Below is a small trained network, with its code and all its weights. Each question gives an input and a target symbol and asks what happens when units are switched off, that is, made to give their printed mean instead of their output.

import numpy as np


def w(rows, s, z=0):
    codes = np.array(rows[::2]) - 128.0
    scale = np.full(codes.shape[1], s)
    scale[-1] = z or s
    return codes * scale


def norm(h):
    return h / np.sqrt((h * h).mean(-1, keepdims=True) + 1e-5)


def f(y):
    return np.maximum(y, 0)


def softmax(a):
    e = np.exp(a - a.max(-1, keepdims=True))
    return e / e.sum(-1, keepdims=True)


def log_softmax(a):
    a = a - a.max(-1, keepdims=True)
    return a - np.log(np.exp(a).sum(-1, keepdims=True))


def net(x, mask):
    ids = ['αβγδεζηθλμξπτφψω'.index(c) for c in x.split()]
    T = len(ids)
    res = E[ids] + P[:T]
    q, k, v = (norm(res) @ M[0].T for M in (Q, K, V))
    z = softmax(np.where(np.tri(T) > 0, q @ k.T / 2**0.5, -1e9)) @ v
    res = res + np.where(mask[0], z, O[0][:, -1]) @ O[0][:, :-1]
    y = f(norm(res) @ A[0][:, :-1].T + A[0][:, -1])
    res = res + np.where(mask[1:9], y, B[0][:, -1]) @ B[0][:, :-1]
    return log_softmax(norm(res)[-1] @ U[:, :-1].T + U[:, -1])


Q, K, V, O, A, B = {}, {}, {}, {}, {}, {}
E = w([
[102,130,130,73],'α',
[90,164,140,66],'β',
[94,126,105,64],'γ',
[106,110,139,105],'δ',
[128,162,254,130],'ε',
[76,140,132,69],'ζ',
[120,144,243,137],'η',
[88,155,150,82],'θ',
[89,67,193,132],'λ',
[92,148,143,79],'μ',
[117,117,146,94],'ξ',
[107,125,142,81],'π',
[157,185,253,102],'τ',
[93,141,129,78],'φ',
[100,89,191,133],'ψ',
[95,148,134,81],'ω',
],0.0088)
P = w([
[121,102,182,121],'0',
[247,160,33,92],'1',
[80,138,78,130],'2',
[239,131,85,29],'3',
[139,150,92,182],'4',
[163,116,190,94],'5',
[75,174,103,176],'6',
[137,26,170,136],'7',
[76,165,138,175],'8',
[165,94,164,83],'9',
[143,178,135,216],'10',
],0.014)
Q[0] = w([
[126,99,247,28],'H1',
[156,2,121,101],'H1',
],0.0076)
K[0] = w([
[13,216,43,232],'H1',
[221,122,2,167],'H1',
],0.006)
V[0] = w([
[30,64,63,60],'H1',
[153,244,1,159],'H1',
],0.0073)
O[0] = w([
[149,151,252,150,68],'H1',
[228,174,124,108,5],'H1',
],0.015,0.0028)
A[0] = w([
[82,8,190,125,165],'N1',
[161,67,101,81,107],'N2',
[119,146,192,155,84],'N3',
[151,41,187,74,174],'N4',
[139,67,76,162,116],'N5',
[221,167,89,153,229],'N6',
[53,172,98,209,253],'N7',
[135,114,177,211,66],'N8',
],0.012,0.0049)
B[0] = w([
[79,122,2,62,204],'N1',
[173,129,153,179,155],'N2',
[110,117,126,126,152],'N3',
[169,194,76,73,185],'N4',
[115,167,91,70,145],'N5',
[117,141,202,110,188],'N6',
[99,124,208,156,254],'N7',
[98,126,124,115,146],'N8',
],0.011)
U = w([
[9,97,106,77,198],'α',
[58,112,217,187,233],'β',
[143,115,83,78,125],'γ',
[129,147,82,100,95],'δ',
[131,149,122,166,56],'ε',
[120,112,110,114,41],'ζ',
[126,134,115,153,23],'η',
[141,66,146,137,85],'θ',
[124,112,125,138,23],'λ',
[128,78,153,103,3],'μ',
[130,125,149,131,77],'ξ',
[140,95,158,145,98],'π',
[140,96,168,130,102],'τ',
[155,132,83,84,225],'φ',
[146,125,129,180,137],'ψ',
[141,98,150,138,104],'ω',
],0.014,0.0038)

Each question gives the input, a string of symbols that net reads in full, and the target symbol t.
The units are the heads (2 rows each of Q, K, V and O) and the neurons (one row each of A and B). Each row of codes is followed by its name. A weight is (code - 128) times the scale printed after its matrix; where a second scale follows, it is the last column's (O, A, B and U).
mask holds one flag per unit, heads first, then neurons. A switched-off unit (its flag False) gives its mean, the last column of its rows in O or B, instead of its output. The means were averaged over made-up inputs and are rounded, as every weight is.
A unit's drop is (log p(t) with every unit on - log p(t) with that unit switched off) / (log p(t) with every unit on - log p(t) with every unit switched off).
The circuit of an input: a set's keep is (log p(t) with only the set's units on - log p(t) with every unit switched off) / (log p(t) with every unit on - log p(t) with every unit switched off). Starting from all 9 units, units are removed one at a time, each time the one whose removal leaves the highest keep (on an exact tie, the one counted first), for as long as the keep stays at least 0.8.
circuit, biggest first: the units of the circuit, biggest drop first
unit that matters most: the unit with the biggest drop
k most important neurons: the k neurons with the biggest drops, biggest first
drop of u: that unit's drop, to one decimal
input θ λ ξ ξ τ τ θ θ, target φ: 2 most important neurons : [N4 N7]
input ω β ε ψ τ η τ η, target φ: circuit, biggest first : [H1 N4]
input τ τ τ β τ θ, target φ: circuit, biggest first : [N7 H1]
input δ φ τ μ τ η η τ τ π, target φ: unit that matters most : N7
input ζ θ τ ζ τ ε, target φ: circuit, biggest first : [N7 H1]
input ω θ β η τ λ δ μ, target φ: 2 most important neurons : [N4 N7]
input β ζ π τ τ β ζ, target β: 2 most important neurons : [N7 N4]
input μ τ δ η ε δ τ α τ λ, target φ: 2 most important neurons : [N4 N7]
input ε θ ω τ ε β τ ξ β ψ, target φ: 2 most important neurons : [N4 N7]
input δ ζ ε β λ τ η ζ μ ε ψ, target α: drop of N1 : 0.6
input β τ τ π τ τ φ ε, target φ: drop of N4 : 0.2
input π α τ τ τ λ, target φ: drop of N3 : 0.0
